Below is a small trained network, with its code and all its weights. Each question gives an input and a class and asks what happens when units are switched off, that is, made to give their printed mean instead of their output.

import numpy as np


def w(rows, s, z=0):
    codes = np.array(rows[::2]) - 128.0
    scale = np.full(codes.shape[1], s)
    scale[-1] = z or s
    return codes * scale


def f(y):
    return y / 2 * (1 + np.tanh(0.7978845608 * (y + 0.044715 * y**3)))


def log_softmax(a):
    a = a - a.max(-1, keepdims=True)
    return a - np.log(np.exp(a).sum(-1, keepdims=True))


def net(x, mask):
    res = np.array(x, float).reshape(1, 5) / 4 @ E
    y = f(res @ A[0][:, :-1].T + A[0][:, -1])
    res = res + np.where(mask, y, B[0][:, -1]) @ B[0][:, :-1]
    return log_softmax(res[-1] @ U[:, :-1].T + U[:, -1])


A, B = {}, {}
E = w([
[106,86,41,36,146,215],'x0',
[139,28,53,149,41,35],'x1',
[136,123,189,112,2,207],'x2',
[29,198,140,22,84,32],'x3',
[241,215,87,61,94,101],'x4',
],0.0084)
A[0] = w([
[164,127,109,163,246,68,198],'n1',
[88,90,68,25,124,170,9],'n2',
[131,112,82,62,195,159,133],'n3',
[200,119,125,205,125,147,61],'n4',
[182,109,64,173,146,189,57],'n5',
[72,136,138,77,86,92,103],'n6',
[179,42,53,200,69,62,125],'n7',
[88,162,137,109,111,90,112],'n8',
[111,50,128,138,102,90,67],'n9',
[128,48,66,92,79,90,53],'n10',
[61,173,123,101,101,82,119],'n11',
[99,109,71,137,64,67,70],'n12',
[198,113,121,168,145,206,153],'n13',
[34,85,176,142,167,161,67],'n14',
[188,187,162,76,175,147,48],'n15',
[115,119,123,98,212,68,121],'n16',
[215,98,56,115,58,73,39],'n17',
[82,115,120,46,115,110,121],'n18',
[141,128,75,118,194,96,83],'n19',
[195,64,121,172,122,170,17],'n20',
[150,103,219,87,55,156,159],'n21',
[17,56,179,194,115,126,24],'n22',
[168,92,88,160,131,176,121],'n23',
[155,180,193,222,123,53,50],'n24',
[155,58,164,68,29,173,149],'n25',
[132,143,243,165,128,37,104],'n26',
[104,89,92,78,147,170,60],'n27',
[137,202,189,99,208,177,95],'n28',
[65,136,193,126,190,199,2],'n29',
[210,179,111,104,92,107,73],'n30',
[123,141,72,114,198,82,136],'n31',
[68,149,114,79,86,116,75],'n32',
[57,162,134,58,127,118,131],'n33',
[214,204,131,91,137,142,147],'n34',
[224,196,50,123,76,109,45],'n35',
[116,189,165,123,61,218,90],'n36',
],0.011,0.0024)
B[0] = w([
[124,99,170,137,94,55,215],'n1',
[105,126,145,57,84,189,195],'n2',
[111,106,149,111,51,166,185],'n3',
[167,149,135,76,169,99,195],'n4',
[172,144,145,72,168,122,196],'n5',
[175,162,160,122,186,96,192],'n6',
[115,213,160,158,109,144,246],'n7',
[176,154,140,112,160,121,170],'n8',
[89,178,113,156,127,169,181],'n9',
[115,176,153,186,101,164,202],'n10',
[189,131,131,131,194,112,193],'n11',
[111,187,164,161,145,177,200],'n12',
[150,147,154,77,151,100,219],'n13',
[54,131,56,146,149,94,196],'n14',
[59,168,98,196,155,147,189],'n15',
[129,101,171,153,110,58,174],'n16',
[74,179,122,178,117,135,213],'n17',
[162,141,129,99,143,136,182],'n18',
[115,60,150,143,95,69,169],'n19',
[165,146,149,91,188,103,198],'n20',
[155,53,152,143,127,18,211],'n21',
[47,105,33,121,187,82,227],'n22',
[162,168,162,89,161,114,186],'n23',
[115,113,125,2,37,212,217],'n24',
[120,81,158,175,87,45,221],'n25',
[131,130,127,49,83,191,217],'n26',
[85,105,114,42,80,186,167],'n27',
[112,191,162,213,99,151,222],'n28',
[110,192,110,169,127,151,199],'n29',
[71,82,41,120,169,98,193],'n30',
[141,81,163,147,90,59,179],'n31',
[178,145,153,69,188,100,182],'n32',
[183,154,143,123,153,120,191],'n33',
[80,153,83,135,124,126,207],'n34',
[58,109,44,121,158,90,210],'n35',
[88,100,170,174,91,79,206],'n36',
],0.0098,0.012)
U = w([
[186,182,155,89,239,107,119],'0',
[71,138,2,147,183,101,114],'1',
[108,213,152,213,125,157,117],'2',
[134,66,186,172,92,58,108],'3',
[120,129,124,41,70,178,153],'4',
[143,144,125,154,130,120,255],'5',
[161,96,111,135,150,162,103],'6',
[181,90,100,139,150,141,105],'7',
],0.015,0.014)

Each question gives the input, the list of numbers given to net, and the class t.
The units are the neurons (one row each of A and B). Each row of codes is followed by its name. A weight is (code - 128) times the scale printed after its matrix; where a second scale follows, it is the last column's (A, B and U).
mask holds one flag per neuron, in row order. A switched-off neuron (its flag False) gives its mean, the last column of its row in B, instead of its output. The means were averaged over made-up inputs and are rounded, as every weight is.
A unit's drop is (log p(t) with every unit on - log p(t) with that unit switched off) / (log p(t) with every unit on - log p(t) with every unit switched off).
The circuit of an input: a set's keep is (log p(t) with only the set's units on - log p(t) with every unit switched off) / (log p(t) with every unit on - log p(t) with every unit switched off). Starting from the 12 units with the biggest drops (on a tie, the unit counted first), units are removed one at a time, each time the one whose removal leaves the highest keep (on an exact tie, the one counted first), for as long as the keep stays at least 0.8.
circuit, biggest first: the units of the circuit, biggest drop first
unit that matters most: the unit with the biggest drop
top k neurons: the k neurons with the biggest drops, biggest first
drop when u is switched off: that unit's drop, to one decimal
input [-6,4,4,3,5], class 4: unit that matters most => n24
input [-8,-3,-1,0,-8], class 1: top 2 neurons => (n22 n14)
input [7,-7,1,-4,0], class 2: top 2 neurons => (n28 n24)
input [-8,6,6,7,6], class 4: top 3 neurons => (n24 n26 n20)
input [-1,0,7,5,-4], class 3: top 2 neurons => (n25 n21)
input [4,-1,4,-4,-4], class 0: circuit, biggest first => (n20 n13)
input [-6,-5,0,1,6], class 1: circuit, biggest first => (n30 n34)
input [-3,1,8,-7,6], class 3: top 3 neurons => (n25 n36 n21)
input [-7,2,-7,-6,1], class 3: top 4 neurons => (n1 n19 n31 n16)
input [7,8,-6,-8,-7], class 0: top 2 neurons => (n5 n20)
input [-4,-6,7,-8,-8], class 0: top 2 neurons => (n13 n20)
input [4,7,0,-1,-5], class 2: top 2 neurons => (n7 n10)
input [-6,-4,-5,-4,-3], class 4: top 2 neurons => (n24 n26)
input [-4,7,-1,-5,0], class 2: circuit, biggest first => (n7)
input [3,-3,6,-4,4], class 3: top 2 neurons => (n36 n25)
input [-1,0,4,-4,4], class 0: top 4 neurons => (n22 n14 n13 n4)
input [6,4,-2,-5,4], class 4: top 2 neurons => (n3 n27)
input [-8,1,1,3,7], class 4: drop when n24 is switched off => 2.2
input [-6,5,-5,3,-3], class 4: drop when n24 is switched off => 0.8
input [6,-8,-5,6,1], class 2: circuit, biggest first => (n28)
input [8,2,-2,-7,-5], class 4: drop when n2 is switched off => 0.4
